Each row is followed by its class.
[ -2  19  -1  47  -9   4  -9   6   1 -15   3  13  22  -7   4  19   9   9
   0  27   4 -18   9 -11  -2   7 -10  -7  29  -4  16  -6 -11   7  17   8
  -5   7   6  10  62 -17   5 -37 -93 -13  21   1  -9  -1   6  14  18  -8
   9   3 -30   7  17 -28]	Nido
[ -1  12   4  23  -8   9   0   5  19 -23  -1  -2  -3  33   9  16   0 -21
  -6  22  -4 -22   3 -10 -14  -6 -16   2  42 -46  21  15 -26   2  18  13
  -5   6  -5  44 100   3  -4  -9   1  -5  15   8  -2   0  -4  26 -22  16
 -12   3 -50  -6  21  13]	nago
[ -7  19  10  55 -24   5   7  13  11 -14   4  10 -12 -15   9  30  23  -3
   3  22   3   0 -10   3 -16   9 -20 -17  72   3  10  23  24   0  26  22
  -2  14   9 -38  26  -6  -7 -10 -11  -9  31  -6   1  -2 -26   3   9  13
  24  -4 -17 -27   1 -14]	zizum
[ -4  22   3  29 -32   0   1   1  -3 -22   3   1 -21  30  19  16  28   3
  -2  -3  33  -1   7  -3   1   2   8 -26  70   5  10   5  30  -6  16  19
 -11  -9  17  30 100  -3  -3   1 -12  -2  34  -1   0  -8 -11 -10 -23  -8
  17 -11 -40  -2  -5  -8]	nago
[-14  24  -2  44  -8  -4 -15  -4  20 -16  -1  19   8 -39   9  23   9  -1
  -1  29   5 -14  -5   6  -6  -1 -15   1  44 -15  17  11 -43  -2  17  -1
  -6  18   9   5  32   5  -2 -12   0 -31  27   2 -11  -6  -5  21  40   3
  28  -9 -33   6  19   2]	zizum
[ -6  19   1  39 -17   5   6  16  10 -32  -4   7  -8  23  14  -4  23   8
 -22  30   2  -9  -3   4 -10  -1 -14  -5  60 -34  13   8   9   6  27   8
 -14   3  14  34 100  -9  -4   1 -10 -26  46  19  -4 -16  -5  20 -13   9
   0 -14 -32 -13  12   6]	zizum
[  1  21  42  41 -10  11  30  -1  20 -21  -7  23   9 -20   0  15  17  -4
   9  23 -14 -23  -4   0 -11  -4 -14 -11  30 -14  22   6 -32   1  23   6
  -9  13  13  17 100  -2  -1 -13  -2 -26  30  17 -11 -16 -10  27  22   3
  13  -4 -46 -23  11   7]	zizum
[ -5  13  10  17 -10   7   3  20  16   5 -16  25   9  -3  10  10   7   8
   9  50 -19 -14   5  -1 -11   2 -15   0  32 -28   8  13 -22   3  26   3
   0  10   6  26  55  -7  -7  -4  -4 -15  23   3  -3  -2 -14  25  19  14
   5  -8 -38   0   7  20]	zizum
[ 11  43  15  67 -57   6  -4   2  16 -26   0  34 -12 -13  15  38  35 -20
 -18  33   5  -2 -20   0 -12  15 -20 -34 100  -1  32  46  23   5  39  22
  -1  -1  36  45 100   9   3 -18 -19 -30  57  20 -14  -7 -35  -5 -18  14
  32  -5 -80 -26   2 -38]	nago
[ -7  25  -9  34 -31  -3  10  10  11 -19  -3  15   4 -18   9  32  20  -4
   0   8   6  -3   1  13  -5  10  10 -19  36   9  13  -3   8   3   7   6
  -5   6  15   4  78  -6  -2  -1 -16  -2  31   1  -5 -13 -14   3   6   5
   7 -15 -21  -9 -13 -12]	sares
[ -4  10 -11  44 -15   2  13   5   7  -9 -13   4  -1   5  -5  18  -5 -28
   5  20  -3  -1  -2  -7   6   1 -26  -7  40  -3  21   3  17   6  25   6
  -8  -2  16  13  66  -9 -11  -2  14  -2  29   5 -12  -8 -10  21  11   2
  -3   3 -33 -16  -7 -16]	Nido
[ -7  41  -4  46  15   2 -24   8  13 -15  -5  30   5 -28   2  17  -1  10
   2  41 -10 -16 -10   4 -13   0 -80  -1  38 -11  16  19 -38   2  32   9
  -5  16   1  29  38   8  -1 -12  -5 -21  26  17 -12 -17  -8  27  19   8
  30  -1 -58   3  18   2]	zizum
[ -7   6  -5  15   8   1  -4   7  14 -13  -5   8  11   3   2  -4  -2  23
   4  27 -16 -13   8   9  -6  -3 -16  13  26 -28   0  -1 -39  11  12  -2
  -3   8   1  13  32   1   3   3  -6   3  16  -3   0  -5  -1  28  21   0
   1 -11 -23   7  13  19]	dumu
[ -4  17   9  37 -13   5  -3  -3  34 -21  -6  11   2  -7  15  15   3  -3
  -7  30 -11 -18   4 -13 -15   1 -15   1  50 -22  35   4 -21   0  13  15
  -6   1   6  29 100   5  -8  -5   2 -13  30   9 -13  -7  -6  12 -15   6
  15 -13 -42   1   4  10]	Nido
[-19  26  22  48 -47  -1  -6  -6  15 -12  -8  26  14 -10  12  29  11  -4
 -10  16  16   1 -14  -3 -10  19  -7 -12  44   9  32   5  -3  -2  27 -12
  -8  -4  28  13 100  -7  -9   0 -11   2  38  -4  -6 -12  -5  14  20  12
   3 -10 -53 -16 -15 -17]	Nido
[-10  25  17  47 -42  11  13   5  11 -19  -7  28   4 -12   6  31   0  -6
 -14  27  -6   1 -18   1 -13  -5  -6 -18  92  -4  45  19  -1   0  24   1
  -6  -5  23  32 100   4 -63 -14   2  -2  33  10  -8 -25 -19   5 -15  13
  16 -15 -82 -16 -17 -20]	dumu
[  5   8 -12  15  23  -7 -14  -7  13  -7  18   4  -1 -13  -7  -4 -15   6
  13   3 -17 -31  17  -6   5   3 -11  14  -3 -22  11 -38 -31   2   3  -2
  -4  18  -6 -12  21 -16  10  30  12 -17   0   8 -14   4  29  31  21  -1
  -1  -3   0  31  30   5]	zizum
[-13  -2  -1  22 -17  -2   7  13   6  -2   9  13  -6   5  11  -8  16  19
   5  27  -8 -14  13   8   0   0 -13 -11  23 -32   1   6  -1   1  17   5
   3  -7  11  20  53  10   3  -1  -1 -26  26  -1   1  -3  -4  13   5  -2
  -1 -18 -18  -8   4   8]	dumu
[-11  22  -2  83 -19   3   7   7   8 -13   5   8  -6 -19  -3  36  21  -3
 -15  30  -5   4 -20   2 -10   4 -17  -2  60  -4  13  19  30   2  37  15
   8  10  30  28  59   0  -9 -13  -9   3  40   5   6 -15 -26  11   2  -4
  31  -5 -38 -32   2  -8]	zizum
[ -3  20   9  56 -23  -9  -4   2   7 -12  -1  25  -5 -12   7  24  16   7
  -2  24  -5  -1  -2   9  -5   7 -15 -12  49   1   7   7   2  14  29  16
  -8   1  -2  15  50   7  -1  -7   8 -15  26   1  -8   6  -7   5   3   7
  20 -26 -35  -3  -1 -12]	zizum
[  -7   42    7   78  -40   12   12    9   27  -16   14   41   10  -38
   21   55   13  -24  -16   32  -10  -14  -13    4  -15    9  -34   -8
  100   -7   69   14  -22   11   28   15   -1   24   24   24  100   -3
  -12  -16  -11   -1   46   16   -9  -18   -9   17   -4   21   50  -12
 -100   -4    7  -31]	Nido
[ -8  24  -2  27  -7  -7 -15   2  16 -11  -9  16   5   8   9  -6  -4  17
  -2  28 -15 -10   8   0  -3  -6 -15   9  50 -28  10  -3 -40   0  28  11
   1  51   7  26  58   6  -6   1   3   3  16   9  -4 -17  14  19   8   8
  -5 -11 -59  10   7  17]	dumu
[  1  17  -8  35  -5  20   9  -4   5  -1  -1   5  -8  39   9   2  -1 -15
 -27  22   6 -21  -3  -1   0 -16  -7  -6  34 -17  33  -4  -2  -2  28  17
  -5   0   8  38  92   6  -3  -4   1  -9  21  13  -5 -19   8   4 -28  11
 -36  -4 -45  -8  -7 -13]	nago
[-11  10  -2  54 -11   2   2  -1  13 -12 -18  26   7  -1   7   8 -12  30
  -3  20   1  -2   7  17  -1   4 -10   7  12 -15  13  10 -24  -1  28   0
  -5  -5  23  11  37   7  -5  -2   1  -7   6   6   1   0  -3  46  22  24
   2 -23 -41   5   4  -8]	dumu
[-30   9 -24  37   2  15 -10   0   9  -9  -6  -2 -15  37   0  -6  14   7
 -14  13   7  -2  18  10   1  10  -8   8   1 -21   4 -24  53  -2  12   8
  -9  -9  20  -9  21  -4 -27   6   1  -3  17   3  -2 -11  -8  23  21   3
 -26 -28  21 -21  -8 -25]	sares
[  1   8   0  21  15  -3  -9  -6   8   1  10  13  -3 -16   7  15 -18  11
   5   5 -15 -26   9   4  -3  -6  -3  36  -7  -7  14 -17 -40   3  11  -2
  -3   7  -9 -20  33  -7   1   8   5   2   3   4  -6   2  11  19  20   3
   3   3 -13   4  12  -9]	Nido
[ -8  14   0  33 -16  -5  -6   1   1  -5 -10  16  -9   7   3  12  25  14
  -4   4  16  -2  -9  -2 -12  11  -6 -19  18  15   3   9  31   4  16  12
   3   1  20   4  12   3   0  -4   4 -24  28  -6  -6  -9 -10   0   0  -4
   9  -5 -27 -19  -6  11]	zizum
[ -6  19 -13  29 -20   6   9   4 -27  -3 -19   3 -21   1   0  19   9   3
   9  -3  13  15 -13   9   4   9  -5  -8   5  28  -8   6  52  -6  29  12
  19   1  25  -1 -33   8   4  -9 -17  -3  24   4 -12 -12 -19  11  -6  -8
  -1   3  21 -33  -3  -6]	zizum

Each row is followed by its class. Each block has new classes.
[ 11   0   2   1  -6   5   4  -1  -3   1   1  -6   6  -1  -2  12  13  -3
   0  -4   6  -6   0   6  -8   6  -3  -2  -5  -2   8   6  -4   9  12   4
 -13   4  -6  10   2  -3  25   7  15  -2  -3 -15  -1  -5 -17 -12  -3  -2
  -1   2   3  11   4 -17]	kolob
[  6  -3 -13   0 -19   1   4 -13  -4  -2 -17 -15   2  -4   1 -11  -9   3
  14  -7   2  -3  18  -8  -8  12   3  -5   4   9 -12 -13 -20   6   5  -5
 -20   0   3   4 -10  -3  30  10  14   0 -10  -7   2  -5 -27 -24   2   0
   0  -6  11   7  13  -5]	kasab
[  0  -8  -5  -6   4   9   3 -12   3   4  -6 -12  -1   5   0  -4  -1  -1
  10  -6  -1   6   8 -11 -10   8  -5  -8   1   1  -3   1 -29   3   8   0
  -1  -5   2  -9 -16  -5   0   0   0   3   2  -7  10  -7  -7 -10  -2   4
   1  -6  -6   3  -2  -2]	kolob
[  4 -13  -8 -19  20  10   2 -12   3   8   4  -5  -2  19   4  -2  -3  -1
   4 -11  10  -9  35 -12  -8   3 -19 -20 -21   8  -8  -4 -16  -5  12  11
  12  10 -10  -9 -26 -18  13  -1  -3 -15 -22  -1  12   2 -19  -5   7   2
  -3   6   8  -8  -3 -14]	varob
[  4   1  -2  -5  -2  14  28   2   2  -4   4 -22   4  -7  -7  20   2  -5
  -6   1  -6  -7   2   4   0   0   3  14  -4  -3   7 -13   1  11   8  -4
  -5  -9  -3   6   2  -1  11   7   9  -2   9  -7   0   2 -12  -7  -5   2
  -1   1   2   1  -1   1]	piz
[  5  -4  -7  -1  -5   3  16   3   5  -1   2   3   6  -2   3   7   4   4
   3  -8  13 -10  16 -14 -11   3  -5 -10  -6  -2  10   1 -16 -14   5   0
 -11   6 -14   9  -5  -4  10  10   4  -6 -10  -4  -2  -2  -4  -3   5   1
   1  -5   9   3   1 -11]	kasab
[  0 -17  -1 -27   0  29  -8  -1 -10   7   0  -6  -2  11   0  20  13  -2
  17  -8  -6   2   6  -4  -3  -7  -9  -6   0   0  -4  -2  -3  18  19   8
   5  -6   7 -11 -18   0  18  -5   4  -5  -4   1   6   6 -21  -2  -8   2
   3  -4   5  14  -1  -6]	kolob
